Here is a tiny trained network, its code and every weight. The questions are about switching its units off for an input and a class, where a switched-off unit gives its printed mean instead of its output.

import numpy as np


def w(rows, s, z=0):
    codes = np.array(rows[::2]) - 128.0
    scale = np.full(codes.shape[1], s)
    scale[-1] = z or s
    return codes * scale


def f(y):
    return y / 2 * (1 + np.tanh(0.7978845608 * (y + 0.044715 * y**3)))


def log_softmax(a):
    a = a - a.max(-1, keepdims=True)
    return a - np.log(np.exp(a).sum(-1, keepdims=True))


def net(x, mask):
    res = np.array(x, float).reshape(1, 6) / 4 @ E
    y = f(res @ A[0][:, :-1].T + A[0][:, -1])
    res = res + np.where(mask, y, B[0][:, -1]) @ B[0][:, :-1]
    return log_softmax(res[-1] @ U[:, :-1].T + U[:, -1])


A, B = {}, {}
E = w([
[138,97,227,92,91,248,150,104,182,93],'x0',
[136,95,24,125,220,128,135,47,133,159],'x1',
[82,88,117,245,94,171,146,118,33,54],'x2',
[160,148,111,56,105,226,99,142,66,97],'x3',
[88,69,121,116,59,70,14,13,153,122],'x4',
[150,181,129,138,123,101,200,46,124,45],'x5',
],0.011)
A[0] = w([
[123,74,161,113,111,144,113,86,113,60,253],'n1',
[74,121,109,173,139,148,145,136,67,98,204],'n2',
[116,126,115,156,165,70,219,105,156,73,197],'n3',
[96,98,120,144,95,71,89,110,204,158,204],'n4',
[152,155,180,72,167,101,91,111,181,133,166],'n5',
[71,103,141,155,143,78,123,202,155,171,111],'n6',
[79,142,153,117,151,12,80,97,129,116,185],'n7',
[141,145,47,122,178,51,157,117,30,148,212],'n8',
],0.011,0.0044)
B[0] = w([
[101,57,191,156,116,213,97,109,159,111,204],'n1',
[72,152,136,113,199,130,99,91,92,80,214],'n2',
[244,171,176,179,133,94,177,72,195,115,203],'n3',
[105,61,127,157,82,63,216,113,83,207,214],'n4',
[138,113,61,84,84,150,203,164,172,138,198],'n5',
[67,102,202,163,192,72,117,212,163,145,190],'n6',
[182,94,109,215,15,41,121,165,157,128,217],'n7',
[199,133,72,141,165,90,60,162,75,92,252],'n8',
],0.012,0.016)
U = w([
[92,47,91,138,138,150,117,56,177,223,88],'0',
[53,123,201,135,193,67,100,150,147,175,134],'1',
[176,155,122,146,95,87,125,140,157,147,32],'2',
[145,151,175,159,144,135,170,35,152,88,120],'3',
[87,88,90,155,9,64,139,120,141,165,79],'4',
[134,112,74,156,165,104,45,97,84,95,107],'5',
[57,113,201,119,46,184,121,120,90,60,175],'6',
[160,157,116,24,149,163,187,223,162,175,254],'7',
],0.013,0.0052)

Each question gives the input, the list of numbers given to net, and the class t.
The units are the neurons (one row each of A and B). Each row of codes is followed by its name. A weight is (code - 128) times the scale printed after its matrix; where a second scale follows, it is the last column's (A, B and U).
mask holds one flag per neuron, in row order. A switched-off neuron (its flag False) gives its mean, the last column of its row in B, instead of its output. The means were averaged over made-up inputs and are rounded, as every weight is.
A unit's drop is (log p(t) with every unit on - log p(t) with that unit switched off) / (log p(t) with every unit on - log p(t) with every unit switched off).
The circuit of an input: a set's keep is (log p(t) with only the set's units on - log p(t) with every unit switched off) / (log p(t) with every unit on - log p(t) with every unit switched off). Starting from all 8 units, units are removed one at a time, each time the one whose removal leaves the highest keep (on an exact tie, the one counted first), for as long as the keep stays at least 0.8.
units of the circuit, in order: the units of the circuit, biggest drop first
most important unit: the unit with the biggest drop
top k neurons: the k neurons with the biggest drops, biggest first
drop when u is switched off: that unit's drop, to one decimal
input [1,4,8,8,-1,2], class 6: most important unit => n1
input [4,5,4,0,-8,-2], class 3: top 2 neurons => n8, n5
input [3,-3,4,-4,-6,-1], class 3: units of the circuit, in order => n3, n8
input [7,-3,-8,5,7,4], class 0: units of the circuit, in order => n1, n5, n7, n4
input [2,-5,1,2,-1,-6], class 6: units of the circuit, in order => n8, n4
input [-5,-4,5,4,7,7], class 5: top 2 neurons => n2, n5
input [1,-5,8,-7,4,-7], class 1: top 2 neurons => n6, n2
input [8,-4,-2,-4,-1,-4], class 7: units of the circuit, in order => n7, n5
input [5,6,0,-2,-5,-6], class 7: units of the circuit, in order => n1, n7
input [-8,-8,8,6,6,-6], class 5: top 2 neurons => n2, n5
input [-5,-6,5,5,0,-4], class 5: top 3 neurons => n1, n4, n2
input [1,-1,0,8,-2,-2], class 6: top 3 neurons => n5, n8, n3
input [6,-6,-2,2,-1,-7], class 7: top 3 neurons => n2, n5, n7
input [-4,-3,4,4,-2,5], class 5: most important unit => n8
input [-4,-6,0,-2,-1,3], class 2: top 2 neurons => n4, n3
input [5,-1,3,-8,4,6], class 3: top 3 neurons => n3, n1, n5
input [-8,2,-2,1,-3,6], class 5: top 3 neurons => n8, n5, n4
input [5,5,5,-2,7,-3], class 0: top 2 neurons => n1, n4
input [7,2,4,-4,-8,-7], class 1: drop when n5 is switched off => 0.3
input [-3,-3,-7,1,-2,-4], class 7: units of the circuit, in order => n5
input [6,1,-4,5,1,-2], class 7: drop when n5 is switched off => 0.7
input [8,-2,1,-5,3,1], class 6: drop when n7 is switched off => 0.4
